Below is a small trained network, with its code and all its weights. Each question gives an input and a class and asks what happens when units are switched off, that is, made to give their printed mean instead of their output.

import numpy as np


def w(rows, s, z=0):
    codes = np.array(rows[::2]) - 128.0
    scale = np.full(codes.shape[1], s)
    scale[-1] = z or s
    return codes * scale


def f(y):
    return np.maximum(y, 0)


def log_softmax(a):
    a = a - a.max(-1, keepdims=True)
    return a - np.log(np.exp(a).sum(-1, keepdims=True))


def net(x, mask):
    res = np.array(x, float).reshape(1, 4) / 4 @ E
    y = f(res @ A[0][:, :-1].T + A[0][:, -1])
    res = res + np.where(mask, y, B[0][:, -1]) @ B[0][:, :-1]
    return log_softmax(res[-1] @ U[:, :-1].T + U[:, -1])


A, B = {}, {}
E = w([
[188,167,31,212],'x0',
[221,96,198,235],'x1',
[176,12,57,107],'x2',
[122,126,130,135],'x3',
],0.011)
A[0] = w([
[166,95,219,198,198],'neuron 0',
[127,140,110,143,53],'neuron 1',
[163,155,108,214,194],'neuron 2',
[110,3,76,137,228],'neuron 3',
[139,219,170,127,253],'neuron 4',
[182,110,173,155,182],'neuron 5',
],0.015,0.006)
B[0] = w([
[100,61,181,175,250],'neuron 0',
[126,99,120,95,136],'neuron 1',
[161,121,43,167,234],'neuron 2',
[249,179,182,46,246],'neuron 3',
[60,91,108,167,244],'neuron 4',
[167,20,184,240,206],'neuron 5',
],0.011,0.014)
U = w([
[35,145,175,80,253],'0',
[158,159,201,50,135],'1',
[85,67,186,128,57],'2',
[182,86,201,111,101],'3',
[75,157,6,138,172],'4',
[216,197,86,108,175],'5',
[145,119,77,196,58],'6',
[235,152,129,178,43],'7',
],0.013,0.0046)

Each question gives the input, the list of numbers given to net, and the class t.
The units are the neurons (one row each of A and B). Each row of codes is followed by its name. A weight is (code - 128) times the scale printed after its matrix; where a second scale follows, it is the last column's (A, B and U).
mask holds one flag per neuron, in row order. A switched-off neuron (its flag False) gives its mean, the last column of its row in B, instead of its output. The means were averaged over made-up inputs and are rounded, as every weight is.
A unit's drop is (log p(t) with every unit on - log p(t) with that unit switched off) / (log p(t) with every unit on - log p(t) with every unit switched off).
The circuit of an input: a set's keep is (log p(t) with only the set's units on - log p(t) with every unit switched off) / (log p(t) with every unit on - log p(t) with every unit switched off). Starting from all 6 units, units are removed one at a time, each time the one whose removal leaves the highest keep (on an exact tie, the one counted first), for as long as the keep stays at least 0.8.
circuit, biggest first: the units of the circuit, biggest drop first
most important unit: the unit with the biggest drop
k most important neurons: the k neurons with the biggest drops, biggest first
drop when u is switched off: that unit's drop, to one decimal
input [0,-6,5,-5], class 1: 2 most important neurons => [neuron 2; neuron 3]
input [-7,-5,1,-7], class 1: most important unit => neuron 4
input [2,-4,0,0], class 4: 2 most important neurons => [neuron 3; neuron 0]
input [7,-1,2,7], class 5: circuit, biggest first => [neuron 5; neuron 0]
input [6,-7,2,-3], class 5: circuit, biggest first => [neuron 4; neuron 0]
input [7,-4,1,7], class 5: circuit, biggest first => [neuron 4; neuron 5]
input [7,0,3,-2], class 5: 2 most important neurons => [neuron 0; neuron 5]
input [-1,-4,-1,-5], class 0: 3 most important neurons => [neuron 2; neuron 3; neuron 5]
input [-2,-3,-3,7], class 0: circuit, biggest first => [neuron 2; neuron 5]
input [4,-3,-1,5], class 4: 3 most important neurons => [neuron 3; neuron 5; neuron 0]
input [3,6,-4,-6], class 6: 2 most important neurons => [neuron 2; neuron 3]
input [-5,-2,-7,1], class 0: 3 most important neurons => [neuron 5; neuron 2; neuron 0]
input [-5,7,-2,4], class 2: 2 most important neurons => [neuron 3; neuron 0]
input [2,-3,-3,2], class 4: most important neuron => [neuron 3]
input [0,-2,5,-2], class 1: 2 most important neurons => [neuron 2; neuron 3]
input [3,4,0,-7], class 6: 3 most important neurons => [neuron 3; neuron 2; neuron 0]
input [7,-2,-1,2], class 4: 2 most important neurons => [neuron 3; neuron 5]
input [3,-4,-3,-6], class 4: 3 most important neurons => [neuron 3; neuron 0; neuron 5]
input [-4,-1,-4,6], class 0: 2 most important neurons => [neuron 5; neuron 2]
input [-7,7,0,4], class 2: circuit, biggest first => [neuron 0]
input [2,5,-3,-1], class 6: drop when neuron 3 is switched off => 0.2
input [-1,4,-6,-2], class 2: drop when neuron 0 is switched off => 0.2
input [-4,-2,8,-7], class 1: drop when neuron 2 is switched off => 0.1
input [-8,-2,5,6], class 1: drop when neuron 1 is switched off => 0.0
